Here is a tiny trained network, its code and every weight. The questions are about switching its units off for an input and a target symbol, where a switched-off unit gives its printed mean instead of its output.

import numpy as np


def w(rows, s, z=0):
    codes = np.array(rows[::2]) - 128.0
    scale = np.full(codes.shape[1], s)
    scale[-1] = z or s
    return codes * scale


def norm(h):
    return h / np.sqrt((h * h).mean(-1, keepdims=True) + 1e-5)


def f(y):
    return y / 2 * (1 + np.tanh(0.7978845608 * (y + 0.044715 * y**3)))


def softmax(a):
    e = np.exp(a - a.max(-1, keepdims=True))
    return e / e.sum(-1, keepdims=True)


def log_softmax(a):
    a = a - a.max(-1, keepdims=True)
    return a - np.log(np.exp(a).sum(-1, keepdims=True))


def net(x, mask):
    ids = ['βγδεηξπστφψ'.index(c) for c in x.split()]
    T = len(ids)
    res = E[ids] + P[:T]
    u = 0
    for l in range(3):
        r = norm(res)
        for j in range(2):
            rows = slice(2 * j, 2 * j + 2)
            q, k, v = (r @ M[l][rows].T for M in (Q, K, V))
            z = softmax(np.where(np.tri(T) > 0, q @ k.T / 2**0.5, -1e9)) @ v
            o = O[l][rows]
            res = res + np.where(mask[u + j], z, o[:, -1]) @ o[:, :-1]
        u += 2
        y = f(norm(res) @ A[l][:, :-1].T + A[l][:, -1])
        res = res + np.where(mask[u : u + 8], y, B[l][:, -1]) @ B[l][:, :-1]
        u += 8
    return log_softmax(norm(res)[-1] @ U[:, :-1].T + U[:, -1])


Q, K, V, O, A, B = {}, {}, {}, {}, {}, {}
E = w([
[156,142,116,210,100,115,81,111,103],'β',
[49,135,117,95,91,179,6,134,113],'γ',
[114,150,122,101,150,123,48,179,209],'δ',
[214,140,136,126,162,147,131,174,77],'ε',
[185,194,142,74,92,169,93,104,134],'η',
[155,137,91,125,57,110,106,197,119],'ξ',
[124,121,154,87,41,140,197,165,183],'π',
[65,165,98,71,167,160,179,155,84],'σ',
[81,117,77,127,84,144,157,41,133],'τ',
[126,93,92,135,145,145,142,113,247],'φ',
[139,84,58,57,149,104,153,114,120],'ψ',
],0.019)
P = w([
[137,16,143,109,78,236,6,160,47],'0',
[139,64,116,102,95,234,32,159,76],'1',
[145,90,100,115,110,219,62,156,78],'2',
[149,116,79,118,116,188,87,150,94],'3',
[160,128,73,128,121,158,113,141,114],'4',
[150,151,62,120,138,127,133,123,131],'5',
[156,164,56,125,134,93,160,114,141],'6',
[157,192,57,132,150,56,186,110,156],'7',
[148,221,51,131,159,33,203,101,165],'8',
[142,254,52,144,168,11,228,89,180],'9',
],0.0092)
Q[0] = w([
[89,124,39,124,148,94,180,146,131],'0.h0',
[53,21,184,185,124,150,204,94,131],'0.h0',
[187,184,19,110,94,125,111,165,151],'0.h1',
[17,81,254,172,170,107,164,113,152],'0.h1',
],0.013)
K[0] = w([
[84,119,124,113,218,117,162,38,120],'0.h0',
[94,21,194,162,213,251,26,101,102],'0.h0',
[138,206,94,106,186,52,239,89,192],'0.h1',
[144,74,179,120,119,215,2,153,92],'0.h1',
],0.0095)
V[0] = w([
[167,136,155,84,226,183,96,78,151],'0.h0',
[186,184,170,34,90,196,131,77,163],'0.h0',
[111,185,76,110,114,104,24,177,108],'0.h1',
[253,194,176,164,98,128,1,155,73],'0.h1',
],0.0046)
O[0] = w([
[173,50,117,82,153,154,136,102,165,1],'0.h0',
[187,133,137,91,111,184,141,120,158,185],'0.h0',
[98,155,184,129,101,76,123,84,99,182],'0.h1',
[173,159,119,155,146,3,63,74,111,34],'0.h1',
],0.0069,0.0034)
A[0] = w([
[119,51,163,92,169,93,97,95,130,77],'0.n0',
[80,121,166,141,70,158,168,94,168,156],'0.n1',
[151,106,137,153,152,202,142,153,167,5],'0.n2',
[92,140,109,148,157,113,167,102,120,125],'0.n3',
[147,114,140,211,103,135,154,188,119,126],'0.n4',
[127,190,191,115,143,149,158,254,105,95],'0.n5',
[98,139,150,129,196,108,103,210,146,146],'0.n6',
[89,153,203,123,181,84,133,136,37,129],'0.n7',
],0.0086,0.0033)
B[0] = w([
[157,115,10,99,128,176,99,141,158,112],'0.n0',
[174,82,155,195,91,125,124,54,133,197],'0.n1',
[83,121,130,255,174,91,102,163,127,144],'0.n2',
[100,115,163,140,107,172,163,106,136,130],'0.n3',
[124,148,127,129,62,146,153,141,53,192],'0.n4',
[194,90,154,130,104,194,129,158,158,255],'0.n5',
[73,138,134,172,124,185,158,185,185,138],'0.n6',
[101,107,160,235,140,168,185,154,66,127],'0.n7',
],0.0079,0.004)
Q[1] = w([
[114,145,168,151,97,164,134,158,114],'1.h0',
[138,96,158,104,164,80,139,145,103],'1.h0',
[156,149,85,181,39,246,146,123,191],'1.h1',
[122,198,165,108,113,92,170,151,143],'1.h1',
],0.012)
K[1] = w([
[124,142,117,154,92,157,130,102,119],'1.h0',
[111,115,134,108,132,111,108,135,94],'1.h0',
[114,134,89,117,161,88,254,106,151],'1.h1',
[111,163,152,160,111,131,157,131,135],'1.h1',
],0.016)
V[1] = w([
[116,179,148,208,136,154,152,63,197],'1.h0',
[155,223,137,147,131,222,117,153,123],'1.h0',
[9,250,219,186,225,252,145,136,79],'1.h1',
[140,162,21,3,178,137,119,201,55],'1.h1',
],0.0042)
O[1] = w([
[134,34,110,43,130,69,37,100,72,95],'1.h0',
[145,140,188,67,111,31,129,91,147,184],'1.h0',
[214,62,148,207,57,134,87,63,224,3],'1.h1',
[27,47,253,51,128,104,176,119,153,165],'1.h1',
],0.0061,0.004)
A[1] = w([
[132,72,151,192,134,101,112,48,206,32],'1.n0',
[135,175,204,196,93,37,33,133,121,136],'1.n1',
[205,89,203,145,212,14,172,2,63,135],'1.n2',
[142,141,131,122,174,83,156,166,112,103],'1.n3',
[66,170,144,136,235,29,20,3,168,2],'1.n4',
[18,111,163,80,216,93,90,187,136,87],'1.n5',
[122,155,140,149,165,125,186,141,151,55],'1.n6',
[191,198,110,193,140,139,103,76,162,40],'1.n7',
],0.0065,0.0047)
B[1] = w([
[128,160,57,75,192,125,107,137,101,121],'1.n0',
[125,208,171,199,136,141,172,109,129,252],'1.n1',
[138,183,206,99,180,196,134,102,191,134],'1.n2',
[124,171,103,155,134,158,138,152,135,125],'1.n3',
[78,174,183,99,183,122,2,24,153,128],'1.n4',
[152,177,75,177,91,182,128,110,172,154],'1.n5',
[148,100,104,122,122,134,153,128,135,100],'1.n6',
[127,141,129,85,120,99,155,97,103,129],'1.n7',
],0.008,0.003)
Q[2] = w([
[147,136,81,130,45,253,188,113,145],'2.h0',
[125,7,126,153,147,82,58,98,113],'2.h0',
[104,112,176,174,131,52,112,146,123],'2.h1',
[130,213,190,84,130,122,108,93,139],'2.h1',
],0.012)
K[2] = w([
[127,109,76,155,174,97,217,93,163],'2.h0',
[105,115,128,128,139,175,8,153,96],'2.h0',
[124,119,159,157,135,88,98,166,96],'2.h1',
[199,178,132,93,89,94,170,171,148],'2.h1',
],0.015)
V[2] = w([
[159,134,89,157,222,71,174,195,253],'2.h0',
[245,121,200,133,71,121,177,242,172],'2.h0',
[61,61,83,129,113,65,90,196,116],'2.h1',
[97,159,98,114,85,106,107,103,213],'2.h1',
],0.0061)
O[2] = w([
[140,75,217,154,147,203,1,175,40,4],'2.h0',
[134,138,168,155,5,78,75,179,121,118],'2.h0',
[149,177,111,219,109,131,188,135,118,71],'2.h1',
[86,147,74,95,58,176,140,68,68,142],'2.h1',
],0.0061,0.0023)
A[2] = w([
[171,122,151,125,115,187,156,60,46,154],'2.n0',
[81,171,108,180,181,179,77,138,146,145],'2.n1',
[165,62,59,198,246,59,98,119,144,3],'2.n2',
[82,132,140,231,162,52,133,40,81,34],'2.n3',
[115,120,81,111,133,104,125,133,1,131],'2.n4',
[69,34,155,237,183,127,152,136,180,128],'2.n5',
[81,82,121,152,153,149,134,9,128,47],'2.n6',
[142,54,223,150,200,63,95,116,98,72],'2.n7',
],0.01,0.0079)
B[2] = w([
[140,142,184,189,226,116,122,130,174,254],'2.n0',
[128,61,139,162,158,55,136,138,94,187],'2.n1',
[255,100,142,141,154,77,70,179,39,145],'2.n2',
[119,36,76,13,98,87,169,163,152,148],'2.n3',
[119,174,154,126,175,98,203,155,148,215],'2.n4',
[152,102,167,63,154,52,152,100,99,172],'2.n5',
[175,167,109,126,96,242,89,185,3,179],'2.n6',
[42,109,33,202,154,172,41,182,202,115],'2.n7',
],0.0087,0.0036)
U = w([
[87,203,185,214,172,55,141,98,102,252],'β',
[8,99,104,113,127,136,28,106,115,147],'γ',
[83,125,124,186,206,132,49,183,253,77],'δ',
[228,107,183,170,238,182,75,208,79,143],'ε',
[183,192,180,18,176,138,45,84,159,64],'η',
[144,162,102,92,45,114,112,238,85,51],'ξ',
[148,39,204,162,56,158,151,106,221,127],'π',
[27,93,202,38,196,163,189,176,84,143],'σ',
[107,123,120,157,131,212,131,36,36,58],'τ',
[167,41,129,121,183,60,115,115,84,169],'φ',
[144,135,2,116,198,176,178,122,184,193],'ψ',
],0.0079,0.0018)

Each question gives the input, a string of symbols that net reads in full, and the target symbol t.
The units are the heads (2 rows each of Q, K, V and O) and the neurons (one row each of A and B). Each row of codes is followed by its name. A weight is (code - 128) times the scale printed after its matrix; where a second scale follows, it is the last column's (O, A, B and U).
mask holds one flag per unit, layer by layer, with each layer's heads first. A switched-off unit (its flag False) gives its mean, the last column of its rows in O or B, instead of its output. The means were averaged over made-up inputs and are rounded, as every weight is.
A unit's drop is (log p(t) with every unit on - log p(t) with that unit switched off) / (log p(t) with every unit on - log p(t) with every unit switched off).
The circuit of an input: a set's keep is (log p(t) with only the set's units on - log p(t) with every unit switched off) / (log p(t) with every unit on - log p(t) with every unit switched off). Starting from the 12 units with the biggest drops (on a tie, the unit counted first), units are removed one at a time, each time the one whose removal leaves the highest keep (on an exact tie, the one counted first), for as long as the keep stays at least 0.8.
circuit, biggest first: the units of the circuit, biggest drop first
unit that matters most: the unit with the biggest drop
top k neurons: the k neurons with the biggest drops, biggest first
k most important neurons of layer l: the k neurons of layer l with the biggest drops, biggest first
heads that matter: for each layer, one digit per head in row order, 1 if its drop is at least 0.15 and else 0, layers parted by /
drop of u: that unit's drop, to one decimal
input η ξ δ σ ξ π η, target ξ: heads that matter : 00 / 00 / 10
input ξ ξ ψ γ ψ η τ, target σ: circuit, biggest first : (1.h1; 0.n1)
input η ε ψ δ δ ψ σ γ, target σ: circuit, biggest first : (1.h1)
input ξ δ ξ ξ ξ ψ ψ, target σ: heads that matter : 01 / 01 / 10
input η ξ ε, target β: circuit, biggest first : (0.h1; 2.h0)
input τ ξ η ξ η ξ γ η ψ, target σ: circuit, biggest first : (2.h0; 0.n3)
input ε β τ π π ξ ψ ξ ε, target σ: circuit, biggest first : (1.h1; 0.n5)
input σ τ ξ τ η ε ψ ξ, target σ: heads that matter : 00 / 01 / 00
input η β ξ σ γ π π δ, target ξ: top 2 neurons : (2.n0; 0.n1)
input ξ η ε β, target β: heads that matter : 01 / 00 / 00
input φ η τ ξ ξ η ε, target β: heads that matter : 11 / 00 / 00
input ξ φ ξ, target ε: top 2 neurons : (0.n2; 0.n5)
input ξ τ ε φ δ τ, target ε: top 4 neurons : (0.n2; 2.n0; 2.n6; 0.n1)
input ε ψ τ τ ξ π, target ψ: top 3 neurons : (0.n5; 0.n1; 0.n4)
input δ η τ π, target ψ: unit that matters most : 2.h0
input ξ φ η, target ε: top 2 neurons : (2.n0; 0.n2)
input η ξ τ π φ β, target ε: heads that matter : 01 / 00 / 10
input π τ β π η ε ξ ψ τ, target σ: circuit, biggest first : (1.h1; 0.h1)
input σ φ ξ ξ τ π ξ φ, target φ: top 2 neurons : (2.n5; 2.n1)
input η ψ δ, target σ: circuit, biggest first : (1.h1)
input ξ ξ δ, target β: circuit, biggest first : (0.h1; 1.n1)
input γ ξ ξ ε τ ξ δ, target ψ: top 2 neurons : (0.n1; 0.n5)
input σ ψ ξ φ δ ξ, target ε: 2 most important neurons of layer 0 : (0.n5; 0.n2)
input ξ ε η τ φ δ φ, target ε: top 2 neurons : (2.n2; 0.n2)
input ψ ε ξ δ φ ξ η, target ε: drop of 1.h1 : 0.1
input ξ ε ξ τ ε, target ψ: drop of 2.n2 : 0.1
input ξ π π ξ ε, target ξ: drop of 0.n7 : -0.1
